Below are the code and all the weights of a small trained network. Each question names an input and a class and asks about switching units off, where a switched-off unit gives its printed mean instead of its output.

import numpy as np


def w(rows, s, z=0):
    codes = np.array(rows[::2]) - 128.0
    scale = np.full(codes.shape[1], s)
    scale[-1] = z or s
    return codes * scale


def norm(h):
    return h / np.sqrt((h * h).mean(-1, keepdims=True) + 1e-5)


def f(y):
    return np.maximum(y, 0)


def log_softmax(a):
    a = a - a.max(-1, keepdims=True)
    return a - np.log(np.exp(a).sum(-1, keepdims=True))


def net(x, mask):
    res = np.array(x, float).reshape(1, 8) / 4 @ E
    u = 0
    for l in range(2):
        y = f(norm(res) @ A[l][:, :-1].T + A[l][:, -1])
        res = res + np.where(mask[u : u + 7], y, B[l][:, -1]) @ B[l][:, :-1]
        u += 7
    return log_softmax(norm(res)[-1] @ U[:, :-1].T + U[:, -1])


A, B = {}, {}
E = w([
[206,171,144],'x0',
[91,146,73],'x1',
[134,248,115],'x2',
[136,169,125],'x3',
[217,94,1],'x4',
[98,164,74],'x5',
[38,87,90],'x6',
[159,212,81],'x7',
],0.0058)
A[0] = w([
[98,115,2,83],'0.n0',
[108,200,146,2],'0.n1',
[125,96,97,74],'0.n2',
[99,40,125,36],'0.n3',
[184,47,204,141],'0.n4',
[242,130,116,112],'0.n5',
[123,163,134,59],'0.n6',
],0.0079,0.0022)
B[0] = w([
[139,121,65,255],'0.n0',
[65,206,151,180],'0.n1',
[104,163,134,159],'0.n2',
[48,128,155,199],'0.n3',
[144,12,188,248],'0.n4',
[225,91,92,237],'0.n5',
[101,162,134,149],'0.n6',
],0.011,0.0031)
A[1] = w([
[129,85,157,100],'1.n0',
[152,162,104,125],'1.n1',
[50,61,2,19],'1.n2',
[172,69,89,7],'1.n3',
[184,162,179,42],'1.n4',
[196,123,149,33],'1.n5',
[167,130,161,91],'1.n6',
],0.0085,0.0016)
B[1] = w([
[149,97,113,177],'1.n0',
[135,138,138,168],'1.n1',
[66,123,2,255],'1.n2',
[173,160,140,189],'1.n3',
[114,139,180,166],'1.n4',
[143,66,152,169],'1.n5',
[147,130,150,158],'1.n6',
],0.015,0.004)
U = w([
[128,149,104,1],'0',
[84,251,197,146],'1',
[237,195,74,90],'2',
[62,139,6,175],'3',
[24,61,170,113],'4',
[81,140,66,152],'5',
[178,80,203,126],'6',
[181,96,129,195],'7',
],0.014,0.0066)

Each question gives the input, the list of numbers given to net, and the class t.
The units are the neurons (one row each of A and B). Each row of codes is followed by its name. A weight is (code - 128) times the scale printed after its matrix; where a second scale follows, it is the last column's (A, B and U).
mask holds one flag per neuron, layer by layer. A switched-off neuron (its flag False) gives its mean, the last column of its row in B, instead of its output. The means were averaged over made-up inputs and are rounded, as every weight is.
A unit's drop is (log p(t) with every unit on - log p(t) with that unit switched off) / (log p(t) with every unit on - log p(t) with every unit switched off).
The circuit of an input: a set's keep is (log p(t) with only the set's units on - log p(t) with every unit switched off) / (log p(t) with every unit on - log p(t) with every unit switched off). Starting from the 12 units with the biggest drops (on a tie, the unit counted first), units are removed one at a time, each time the one whose removal leaves the highest keep (on an exact tie, the one counted first), for as long as the keep stays at least 0.8.
units of the circuit, in order: the units of the circuit, biggest drop first
most important unit: the unit with the biggest drop
top k neurons: the k neurons with the biggest drops, biggest first
top k neurons in layer l: the k neurons of layer l with the biggest drops, biggest first
drop when u is switched off: that unit's drop, to one decimal
input [-6,1,8,-8,-4,3,3,6], class 1: most important unit	0.n1
input [5,8,7,3,4,-7,-5,-5], class 6: units of the circuit, in order	1.n2, 1.n5
input [6,5,3,7,-3,6,-6,0], class 1: units of the circuit, in order	1.n2, 0.n1
input [4,1,0,1,-3,3,-6,-1], class 1: top 2 neurons	1.n4, 0.n1
input [-1,2,6,7,1,3,0,4], class 1: top 2 neurons	1.n2, 0.n1
input [0,-1,5,-4,-2,-1,-8,7], class 1: top 2 neurons in layer 1	1.n4, 1.n2
input [-4,1,4,6,-1,0,-8,-1], class 1: top 2 neurons in layer 0	0.n1, 0.n4
input [1,7,-3,-3,5,-4,-8,-3], class 6: top 2 neurons in layer 0	0.n4, 0.n0
input [4,-5,5,-3,6,3,-7,-5], class 6: top 2 neurons	1.n2, 1.n5
input [3,8,-3,-2,-7,5,-5,8], class 1: drop when 1.n2 is switched off	0.3
input [-2,7,2,5,-5,-4,1,3], class 1: drop when 1.n2 is switched off	0.4
input [3,1,0,8,-3,6,-5,4], class 1: drop when 0.n1 is switched off	0.1
